Below is a small trained network, with its code and all its weights. Each question gives an input and a class and asks what happens when units are switched off, that is, made to give their printed mean instead of their output.

import numpy as np


def w(rows, s, z=0):
    codes = np.array(rows[::2]) - 128.0
    scale = np.full(codes.shape[1], s)
    scale[-1] = z or s
    return codes * scale


def norm(h):
    return h / np.sqrt((h * h).mean(-1, keepdims=True) + 1e-5)


def f(y):
    return np.maximum(y, 0)


def log_softmax(a):
    a = a - a.max(-1, keepdims=True)
    return a - np.log(np.exp(a).sum(-1, keepdims=True))


def net(x, mask):
    res = np.array(x, float).reshape(1, 7) / 4 @ E
    u = 0
    for l in range(2):
        y = f(norm(res) @ A[l][:, :-1].T + A[l][:, -1])
        res = res + np.where(mask[u : u + 3], y, B[l][:, -1]) @ B[l][:, :-1]
        u += 3
    return log_softmax(norm(res)[-1] @ U[:, :-1].T + U[:, -1])


A, B = {}, {}
E = w([
[132,133,125,125,127],'x0',
[128,133,124,127,128],'x1',
[127,133,122,129,129],'x2',
[87,140,59,189,165],'x3',
[99,96,93,100,50],'x4',
[252,102,37,95,138],'x5',
[75,103,110,66,170],'x6',
],0.012)
A[0] = w([
[192,239,118,255,32,2],'L0N1',
[66,104,54,137,206,128],'L0N2',
[82,28,71,137,3,13],'L0N3',
],0.0086,0.0076)
B[0] = w([
[148,69,186,153,115,217],'L0N1',
[136,91,122,158,112,254],'L0N2',
[119,249,126,77,98,189],'L0N3',
],0.018,0.0036)
A[1] = w([
[169,138,183,157,249,3],'L1N1',
[64,100,91,21,216,60],'L1N2',
[146,115,191,34,150,253],'L1N3',
],0.013,0.005)
B[1] = w([
[77,152,90,32,4,190],'L1N1',
[238,143,229,158,47,184],'L1N2',
[83,119,56,194,170,255],'L1N3',
],0.019,0.0077)
U = w([
[94,203,92,4,41,100],'0',
[223,48,246,167,68,93],'1',
[105,89,77,149,111,161],'2',
[119,92,130,92,213,254],'3',
[74,68,15,247,125,21],'4',
],0.013)

Each question gives the input, the list of numbers given to net, and the class t.
The units are the neurons (one row each of A and B). Each row of codes is followed by its name. A weight is (code - 128) times the scale printed after its matrix; where a second scale follows, it is the last column's (A, B and U).
mask holds one flag per neuron, layer by layer. A switched-off neuron (its flag False) gives its mean, the last column of its row in B, instead of its output. The means were averaged over made-up inputs and are rounded, as every weight is.
A unit's drop is (log p(t) with every unit on - log p(t) with that unit switched off) / (log p(t) with every unit on - log p(t) with every unit switched off).
The circuit of an input: a set's keep is (log p(t) with only the set's units on - log p(t) with every unit switched off) / (log p(t) with every unit on - log p(t) with every unit switched off). Starting from all 6 units, units are removed one at a time, each time the one whose removal leaves the highest keep (on an exact tie, the one counted first), for as long as the keep stays at least 0.8.
units of the circuit, in order: the units of the circuit, biggest drop first
unit that matters most: the unit with the biggest drop
top k neurons: the k neurons with the biggest drops, biggest first
top k neurons in layer l: the k neurons of layer l with the biggest drops, biggest first
drop of u: that unit's drop, to one decimal
input [1,-4,-3,2,-2,-4,-4], class 1: top 2 neurons	[L1N3; L0N1]
input [-5,-1,8,-4,0,6,-4], class 3: top 3 neurons	[L1N2; L1N1; L0N2]
input [0,4,-5,-3,-8,5,4], class 0: units of the circuit, in order	[L1N1]
input [2,0,-7,-8,6,0,8], class 1: top 3 neurons	[L1N2; L1N1; L0N1]
input [-5,-6,-5,-8,4,-6,-1], class 4: units of the circuit, in order	[L1N3; L1N2]
input [1,5,8,0,7,6,-3], class 0: top 2 neurons	[L1N3; L0N3]
input [8,-5,-6,4,8,5,3], class 0: top 2 neurons	[L0N3; L1N3]
input [7,-4,-8,-3,4,-8,8], class 1: top 2 neurons	[L1N2; L1N1]
input [8,-4,1,8,3,-3,8], class 1: top 2 neurons in layer 1	[L1N2; L1N3]
input [5,0,4,6,-4,-2,8], class 1: top 2 neurons in layer 1	[L1N2; L1N3]
input [4,7,6,8,-8,-4,5], class 0: top 2 neurons	[L1N1; L1N3]
input [8,-4,6,6,4,-5,6], class 1: top 4 neurons	[L1N2; L1N3; L1N1; L0N1]
input [4,-1,0,-4,3,2,0], class 4: top 2 neurons in layer 1	[L1N3; L1N1]
input [-7,-6,3,-8,0,-3,-1], class 4: unit that matters most	L1N3
input [-2,-3,-5,3,7,1,0], class 0: top 2 neurons	[L0N3; L1N3]
input [8,-8,2,8,-8,8,-3], class 0: top 2 neurons	[L1N1; L1N3]
input [-3,-4,-7,-7,-2,1,8], class 1: top 2 neurons	[L1N2; L0N1]
input [-2,0,-1,3,-5,5,0], class 0: top 2 neurons in layer 1	[L1N1; L1N3]
input [-1,2,-8,-4,1,-8,-3], class 3: drop of L0N2	0.1
input [5,2,-5,1,-7,2,-5], class 0: unit that matters most	L1N1
input [-5,-3,4,-3,-6,2,-4], class 0: drop of L1N1	1.4
input [-6,7,-6,0,-7,0,6], class 0: drop of L1N1	1.2
